Below are the code and all the weights of a small trained network. Each question names an input and a target symbol and asks about switching units off, where a switched-off unit gives its printed mean instead of its output.

import numpy as np


def w(rows, s, z=0):
    codes = np.array(rows[::2]) - 128.0
    scale = np.full(codes.shape[1], s)
    scale[-1] = z or s
    return codes * scale


def norm(h):
    return h / np.sqrt((h * h).mean(-1, keepdims=True) + 1e-5)


def f(y):
    return np.maximum(y, 0)


def softmax(a):
    e = np.exp(a - a.max(-1, keepdims=True))
    return e / e.sum(-1, keepdims=True)


def log_softmax(a):
    a = a - a.max(-1, keepdims=True)
    return a - np.log(np.exp(a).sum(-1, keepdims=True))


def net(x, mask):
    ids = ['αβγδεηθλμξπτφψω'.index(c) for c in x.split()]
    T = len(ids)
    res = E[ids] + P[:T]
    u = 0
    for l in range(2):
        r = norm(res)
        for j in range(2):
            rows = slice(3 * j, 3 * j + 3)
            q, k, v = (r @ M[l][rows].T for M in (Q, K, V))
            z = softmax(np.where(np.tri(T) > 0, q @ k.T / 3**0.5, -1e9)) @ v
            o = O[l][rows]
            res = res + np.where(mask[u + j], z, o[:, -1]) @ o[:, :-1]
        u += 2
        y = f(norm(res) @ A[l][:, :-1].T + A[l][:, -1])
        res = res + np.where(mask[u : u + 4], y, B[l][:, -1]) @ B[l][:, :-1]
        u += 4
    return log_softmax(norm(res)[-1] @ U[:, :-1].T + U[:, -1])


Q, K, V, O, A, B = {}, {}, {}, {}, {}, {}
E = w([
[137,125,86],'α',
[124,145,88],'β',
[156,105,33],'γ',
[151,177,150],'δ',
[102,129,152],'ε',
[102,89,135],'η',
[110,134,102],'θ',
[94,185,131],'λ',
[144,175,171],'μ',
[252,245,25],'ξ',
[159,107,115],'π',
[123,156,79],'τ',
[92,140,152],'φ',
[82,167,137],'ψ',
[104,82,101],'ω',
],0.019)
P = w([
[186,143,102],'0',
[87,106,229],'1',
[54,159,184],'2',
[41,68,157],'3',
[76,87,208],'4',
[76,164,166],'5',
[55,42,159],'6',
[34,2,104],'7',
],0.0079)
Q[0] = w([
[26,186,139],'0.h1',
[75,209,97],'0.h1',
[69,113,68],'0.h1',
[218,254,53],'0.h2',
[220,134,124],'0.h2',
[110,56,220],'0.h2',
],0.0097)
K[0] = w([
[2,134,36],'0.h1',
[92,178,199],'0.h1',
[131,232,136],'0.h1',
[81,54,116],'0.h2',
[76,79,28],'0.h2',
[151,120,58],'0.h2',
],0.009)
V[0] = w([
[167,128,195],'0.h1',
[105,177,142],'0.h1',
[113,168,86],'0.h1',
[228,2,208],'0.h2',
[123,156,79],'0.h2',
[153,125,201],'0.h2',
],0.0088)
O[0] = w([
[163,156,151,91],'0.h1',
[132,2,107,172],'0.h1',
[190,89,35,170],'0.h1',
[158,104,108,3],'0.h2',
[63,66,25,152],'0.h2',
[172,26,63,120],'0.h2',
],0.0045,0.005)
A[0] = w([
[73,67,110,96],'0.n1',
[116,122,148,173],'0.n2',
[79,88,141,43],'0.n3',
[112,62,9,252],'0.n4',
],0.011,0.0023)
B[0] = w([
[171,255,147,191],'0.n1',
[81,90,122,146],'0.n2',
[175,124,108,163],'0.n3',
[86,122,205,245],'0.n4',
],0.0088,0.011)
Q[1] = w([
[20,113,180],'1.h1',
[114,199,162],'1.h1',
[113,187,223],'1.h1',
[151,179,116],'1.h2',
[81,255,124],'1.h2',
[99,36,33],'1.h2',
],0.012)
K[1] = w([
[213,120,4],'1.h1',
[167,92,127],'1.h1',
[142,133,39],'1.h1',
[142,179,111],'1.h2',
[215,139,70],'1.h2',
[22,120,118],'1.h2',
],0.014)
V[1] = w([
[2,109,215],'1.h1',
[147,57,216],'1.h1',
[27,199,24],'1.h1',
[52,47,92],'1.h2',
[235,237,24],'1.h2',
[192,111,53],'1.h2',
],0.0098)
O[1] = w([
[45,207,115,96],'1.h1',
[82,159,174,43],'1.h1',
[153,180,2,205],'1.h1',
[87,161,113,3],'1.h2',
[214,145,136,213],'1.h2',
[158,78,168,70],'1.h2',
],0.0086,0.0038)
A[1] = w([
[171,159,43,119],'1.n1',
[185,85,127,117],'1.n2',
[60,134,115,82],'1.n3',
[28,2,92,252],'1.n4',
],0.012,0.0037)
B[1] = w([
[117,4,175,241],'1.n1',
[147,241,76,222],'1.n2',
[137,154,158,203],'1.n3',
[231,129,144,253],'1.n4',
],0.012,0.0049)
U = w([
[99,180,78,142],'α',
[95,160,54,105],'β',
[179,13,14,224],'γ',
[179,117,132,17],'δ',
[71,89,232,163],'ε',
[85,127,192,104],'η',
[106,169,73,79],'θ',
[107,136,37,66],'λ',
[167,119,195,31],'μ',
[173,127,104,4],'ξ',
[151,89,193,22],'π',
[112,134,36,74],'τ',
[249,172,82,189],'φ',
[100,170,61,72],'ψ',
[100,156,124,79],'ω',
],0.011,0.0038)

Each question gives the input, a string of symbols that net reads in full, and the target symbol t.
The units are the heads (3 rows each of Q, K, V and O) and the neurons (one row each of A and B). Each row of codes is followed by its name. A weight is (code - 128) times the scale printed after its matrix; where a second scale follows, it is the last column's (O, A, B and U).
mask holds one flag per unit, layer by layer, with each layer's heads first. A switched-off unit (its flag False) gives its mean, the last column of its rows in O or B, instead of its output. The means were averaged over made-up inputs and are rounded, as every weight is.
A unit's drop is (log p(t) with every unit on - log p(t) with that unit switched off) / (log p(t) with every unit on - log p(t) with every unit switched off).
The circuit of an input: a set's keep is (log p(t) with only the set's units on - log p(t) with every unit switched off) / (log p(t) with every unit on - log p(t) with every unit switched off). Starting from all 12 units, units are removed one at a time, each time the one whose removal leaves the highest keep (on an exact tie, the one counted first), for as long as the keep stays at least 0.8.
circuit, biggest first: the units of the circuit, biggest drop first
k most important neurons: the k neurons with the biggest drops, biggest first
top k neurons in layer l: the k neurons of layer l with the biggest drops, biggest first
drop of u: that unit's drop, to one decimal
input γ π ε ε γ δ λ, target γ: circuit, biggest first : [1.h1 0.n4]
input ε γ δ, target ε: 2 most important neurons : [0.n1 1.n2]
input γ ε λ τ, target γ: circuit, biggest first : [1.h1]
input ε α θ, target ε: circuit, biggest first : [0.h2 1.h1]
input γ ε γ β α, target γ: circuit, biggest first : [1.h1 0.h2 1.n1]
input γ ε γ α, target γ: 3 most important neurons : [1.n1 0.n4 0.n3]
input γ ε ε φ ε γ, target γ: top 2 neurons in layer 0 : [0.n4 0.n1]
input ε γ ω ε γ μ, target ε: circuit, biggest first : [0.h2 1.h1 0.n1 0.n4]
input γ ψ ψ, target γ: circuit, biggest first : [1.h1 0.n4 1.n1]
input μ λ ξ η ω, target φ: top 2 neurons in layer 1 : [1.n2 1.n1]
input β τ μ θ ξ γ τ π, target φ: 4 most important neurons : [0.n4 1.n2 0.n1 1.n1]
input α μ τ ξ γ λ η, target φ: 2 most important neurons : [0.n4 1.n2]
input ε γ γ ε δ η β, target ε: 2 most important neurons : [0.n4 0.n1]
input ε β ω δ ψ π τ, target ε: circuit, biggest first : [0.n4]
input β α α ψ γ ξ ω, target φ: 3 most important neurons : [0.n4 1.n2 0.n1]
input γ β μ, target γ: 4 most important neurons : [0.n4 0.n1 1.n1 0.n3]
input γ λ ξ η, target φ: 2 most important neurons : [0.n1 1.n2]
input β γ φ γ ξ ψ, target φ: 2 most important neurons : [1.n2 0.n4]
input γ ε π, target γ: 3 most important neurons : [0.n1 0.n4 1.n1]
input γ θ ω, target γ: circuit, biggest first : [1.h1]
input ξ α ω α γ τ μ, target φ: 2 most important neurons : [1.n2 1.n1]
input ε θ ω γ α, target ε: 2 most important neurons : [0.n4 0.n1]
input φ γ μ, target φ: top 2 neurons in layer 1 : [1.n2 1.n1]
input γ ψ α λ ε, target γ: 3 most important neurons : [0.n4 1.n1 0.n1]
input γ θ α τ ω ψ γ λ, target γ: top 2 neurons in layer 0 : [0.n2 0.n4]
input γ ψ γ θ γ ψ, target γ: 2 most important neurons : [1.n1 0.n4]
input γ ε ε ε η, target γ: top neuron in layer 0 : [0.n4]
input θ ξ β λ, target φ: drop of 1.h2 : 0.9
